Here is a tiny trained network, its code and every weight. The questions are about switching its units off for an input and a class, where a switched-off unit gives its printed mean instead of its output.

import numpy as np


def w(rows, s, z=0):
    codes = np.array(rows[::2]) - 128.0
    scale = np.full(codes.shape[1], s)
    scale[-1] = z or s
    return codes * scale


def f(y):
    return np.maximum(y, 0)


def log_softmax(a):
    a = a - a.max(-1, keepdims=True)
    return a - np.log(np.exp(a).sum(-1, keepdims=True))


def net(x, mask):
    res = np.array(x, float).reshape(1, 8) / 4 @ E
    y = f(res @ A[0][:, :-1].T + A[0][:, -1])
    res = res + np.where(mask, y, B[0][:, -1]) @ B[0][:, :-1]
    return log_softmax(res[-1] @ U[:, :-1].T + U[:, -1])


A, B = {}, {}
E = w([
[134,120,112,128],'x0',
[128,129,125,126],'x1',
[129,133,124,129],'x2',
[127,134,132,129],'x3',
[188,56,208,75],'x4',
[127,131,130,129],'x5',
[82,96,95,4],'x6',
[120,135,144,126],'x7',
],0.012)
A[0] = w([
[51,208,60,162,63],'n1',
[210,200,183,204,152],'n2',
[138,24,225,60,158],'n3',
[140,97,153,254,17],'n4',
[49,111,125,21,3],'n5',
[215,43,206,121,56],'n6',
[32,156,79,179,65],'n7',
[198,122,125,229,39],'n8',
],0.0078,0.0059)
B[0] = w([
[187,210,191,77,228],'n1',
[79,22,136,75,232],'n2',
[129,202,96,191,254],'n3',
[120,61,170,26,187],'n4',
[76,48,255,31,205],'n5',
[207,206,171,163,198],'n6',
[165,228,232,150,206],'n7',
[85,89,202,34,189],'n8',
],0.0084)
U = w([
[66,2,165,115,87],'0',
[226,163,150,179,35],'1',
[110,47,107,190,255],'2',
],0.0086,0.0087)

Each question gives the input, the list of numbers given to net, and the class t.
The units are the neurons (one row each of A and B). Each row of codes is followed by its name. A weight is (code - 128) times the scale printed after its matrix; where a second scale follows, it is the last column's (A, B and U).
mask holds one flag per neuron, in row order. A switched-off neuron (its flag False) gives its mean, the last column of its row in B, instead of its output. The means were averaged over made-up inputs and are rounded, as every weight is.
A unit's drop is (log p(t) with every unit on - log p(t) with that unit switched off) / (log p(t) with every unit on - log p(t) with every unit switched off).
The circuit of an input: a set's keep is (log p(t) with only the set's units on - log p(t) with every unit switched off) / (log p(t) with every unit on - log p(t) with every unit switched off). Starting from all 8 units, units are removed one at a time, each time the one whose removal leaves the highest keep (on an exact tie, the one counted first), for as long as the keep stays at least 0.8.
units of the circuit, in order: the units of the circuit, biggest drop first
most important unit: the unit with the biggest drop
k most important neurons: the k neurons with the biggest drops, biggest first
drop when u is switched off: that unit's drop, to one decimal
input [5,-3,1,6,8,-4,-1,-8], class 1: most important unit : n6
input [3,0,1,0,5,3,2,-2], class 1: 3 most important neurons : (n6, n2, n3)
input [-3,2,-1,7,-4,4,1,-6], class 1: 4 most important neurons : (n2, n1, n5, n7)
input [-1,2,1,-1,6,-1,-8,-7], class 0: 2 most important neurons : (n2, n8)
input [-2,3,-3,7,5,5,4,5], class 1: 2 most important neurons : (n3, n2)
input [-5,3,4,3,7,-5,3,3], class 1: 2 most important neurons : (n6, n3)
input [-6,6,5,-5,1,-5,3,8], class 2: units of the circuit, in order : (n2, n8, n4, n1)
input [6,0,-4,-7,6,5,-8,-4], class 0: 3 most important neurons : (n2, n8, n4)
input [-1,-5,2,1,-5,3,4,-5], class 1: units of the circuit, in order : (n2, n1)
input [-2,-1,6,5,5,-3,4,-1], class 2: 3 most important neurons : (n1, n7, n3)
input [-5,-8,7,-1,4,6,5,4], class 2: 2 most important neurons : (n3, n2)
input [2,0,7,4,-5,3,-7,-7], class 0: units of the circuit, in order : (n2, n8)
input [-4,6,-2,-7,-7,7,2,-1], class 1: 2 most important neurons : (n1, n7)
input [-1,5,-1,-7,3,0,-5,-4], class 0: most important neuron : (n2)
input [0,-2,-2,8,8,-2,3,4], class 1: 2 most important neurons : (n6, n3)
input [2,6,2,-7,-3,-7,-7,-6], class 0: drop when n8 is switched off : 0.1
input [-1,6,-8,4,4,-8,-8,-3], class 0: drop when n2 is switched off : 0.2
input [4,3,3,4,-5,-6,-8,-4], class 0: drop when n2 is switched off : 0.2
